Below are the code and all the weights of a small trained network. Each question names an input and a target symbol and asks about switching units off, where a switched-off unit gives its printed mean instead of its output.

import numpy as np


def w(rows, s, z=0):
    codes = np.array(rows[::2]) - 128.0
    scale = np.full(codes.shape[1], s)
    scale[-1] = z or s
    return codes * scale


def f(y):
    return y / 2 * (1 + np.tanh(0.7978845608 * (y + 0.044715 * y**3)))


def softmax(a):
    e = np.exp(a - a.max(-1, keepdims=True))
    return e / e.sum(-1, keepdims=True)


def log_softmax(a):
    a = a - a.max(-1, keepdims=True)
    return a - np.log(np.exp(a).sum(-1, keepdims=True))


def net(x, mask):
    ids = ['Γβδηξπσ'.index(c) for c in x.split()]
    T = len(ids)
    res = E[ids] + P[:T]
    q, k, v = (res @ M[0].T for M in (Q, K, V))
    z = softmax(np.where(np.tri(T) > 0, q @ k.T / 3**0.5, -1e9)) @ v
    res = res + np.where(mask[0], z, O[0][:, -1]) @ O[0][:, :-1]
    y = f(res @ A[0][:, :-1].T + A[0][:, -1])
    res = res + np.where(mask[1:17], y, B[0][:, -1]) @ B[0][:, :-1]
    return log_softmax(res[-1] @ U[:, :-1].T + U[:, -1])


Q, K, V, O, A, B = {}, {}, {}, {}, {}, {}
E = w([
[115,196,131,100,94],'Γ',
[154,78,142,108,187],'β',
[110,139,214,117,94],'δ',
[137,158,124,189,99],'η',
[125,176,150,165,148],'ξ',
[250,204,154,33,220],'π',
[124,151,150,43,59],'σ',
],0.021)
P = w([
[2,96,119,85,150],'0',
[42,114,136,112,139],'1',
[71,119,136,124,134],'2',
[94,122,137,122,136],'3',
[114,129,136,127,135],'4',
[130,138,136,129,139],'5',
[151,131,135,126,131],'6',
[166,142,133,129,137],'7',
[184,140,136,123,132],'8',
[201,147,138,125,134],'9',
[212,156,140,121,130],'10',
[226,160,140,114,132],'11',
[240,170,142,120,135],'12',
[252,176,147,116,136],'13',
],0.0094)
Q[0] = w([
[109,197,237,35,250],'h0',
[118,125,238,133,80],'h0',
[116,210,142,146,87],'h0',
],0.02)
K[0] = w([
[255,191,206,88,181],'h0',
[220,151,96,130,100],'h0',
[184,133,148,157,87],'h0',
],0.024)
V[0] = w([
[157,199,4,81,103],'h0',
[87,167,58,215,219],'h0',
[105,9,179,113,255],'h0',
],0.0099)
O[0] = w([
[3,65,152,190,179,156],'h0',
[164,239,175,126,212,1],'h0',
[217,152,209,250,2,80],'h0',
],0.0069,0.0062)
A[0] = w([
[121,127,102,254,162,56],'n0',
[158,142,110,98,151,73],'n1',
[76,153,109,215,123,133],'n2',
[135,67,78,186,122,17],'n3',
[115,151,31,186,91,129],'n4',
[205,165,46,185,193,87],'n5',
[77,114,113,130,114,87],'n6',
[192,221,140,119,138,102],'n7',
[182,208,127,120,168,78],'n8',
[112,108,99,55,67,123],'n9',
[179,145,93,178,80,139],'n10',
[159,105,122,145,117,102],'n11',
[94,176,87,153,81,67],'n12',
[124,103,198,170,157,44],'n13',
[96,112,156,92,178,101],'n14',
[115,92,81,99,72,2],'n15',
],0.016,0.0078)
B[0] = w([
[211,21,7,155,147,142],'n0',
[111,82,187,134,138,132],'n1',
[101,141,219,42,199,164],'n2',
[133,118,120,205,35,125],'n3',
[55,214,131,109,194,134],'n4',
[16,138,85,67,5,159],'n5',
[160,140,74,205,89,157],'n6',
[220,99,50,152,161,179],'n7',
[195,141,224,178,120,168],'n8',
[151,96,151,108,43,245],'n9',
[53,103,120,88,212,153],'n10',
[73,82,144,107,144,128],'n11',
[134,157,37,133,117,131],'n12',
[83,151,136,243,90,165],'n13',
[144,201,76,157,150,179],'n14',
[95,141,144,217,253,157],'n15',
],0.017,0.011)
U = w([
[26,203,84,87,196,209],'Γ',
[59,109,30,205,100,3],'β',
[24,164,144,186,143,42],'δ',
[44,199,4,139,117,167],'η',
[54,93,53,147,196,123],'ξ',
[125,175,85,160,169,119],'π',
[70,95,91,103,81,211],'σ',
],0.0038,0.0041)

Each question gives the input, a string of symbols that net reads in full, and the target symbol t.
The units are the heads (3 rows each of Q, K, V and O) and the neurons (one row each of A and B). Each row of codes is followed by its name. A weight is (code - 128) times the scale printed after its matrix; where a second scale follows, it is the last column's (O, A, B and U).
mask holds one flag per unit, heads first, then neurons. A switched-off unit (its flag False) gives its mean, the last column of its rows in O or B, instead of its output. The means were averaged over made-up inputs and are rounded, as every weight is.
A unit's drop is (log p(t) with every unit on - log p(t) with that unit switched off) / (log p(t) with every unit on - log p(t) with every unit switched off).
The circuit of an input: a set's keep is (log p(t) with only the set's units on - log p(t) with every unit switched off) / (log p(t) with every unit on - log p(t) with every unit switched off). Starting from the 12 units with the biggest drops (on a tie, the unit counted first), units are removed one at a time, each time the one whose removal leaves the highest keep (on an exact tie, the one counted first), for as long as the keep stays at least 0.8.
circuit, biggest first: the units of the circuit, biggest drop first
unit that matters most: the unit with the biggest drop
top k neurons: the k neurons with the biggest drops, biggest first
drop of u: that unit's drop, to one decimal
input δ δ δ δ Γ δ δ δ δ π δ Γ, target Γ: unit that matters most => h0
input Γ η δ η η β β, target ξ: circuit, biggest first => (n10, h0, n7)
input δ δ ξ δ β δ Γ δ δ δ σ, target β: circuit, biggest first => (h0, n15, n9, n6)
input δ δ δ ξ δ η δ, target Γ: circuit, biggest first => (h0, n9)
input η δ σ, target β: circuit, biggest first => (h0, n15, n6, n9)
input ξ δ δ π σ δ ξ β, target β: circuit, biggest first => (h0, n13, n0)
input ξ Γ δ δ ξ δ β δ β β δ, target ξ: top 4 neurons => (n10, n7, n9, n11)
input δ δ η η β, target ξ: top 4 neurons => (n10, n7, n11, n9)
input δ δ η, target Γ: circuit, biggest first => (n2, n4)
input δ ξ Γ η β δ, target ξ: top 3 neurons => (n10, n7, n9)
input π Γ σ β η ξ, target ξ: top 3 neurons => (n0, n2, n10)
input δ δ δ η ξ δ β Γ δ η δ, target Γ: drop of n14 => 0.1
input η ξ δ Γ δ ξ ξ σ δ, target β: drop of n13 => -0.2
input δ Γ δ δ ξ, target π: drop of n9 => 0.2
input Γ δ π σ Γ Γ ξ δ δ ξ Γ, target Γ: drop of n7 => 0.0
input Γ Γ δ π η η β, target β: top neuron => (n13)
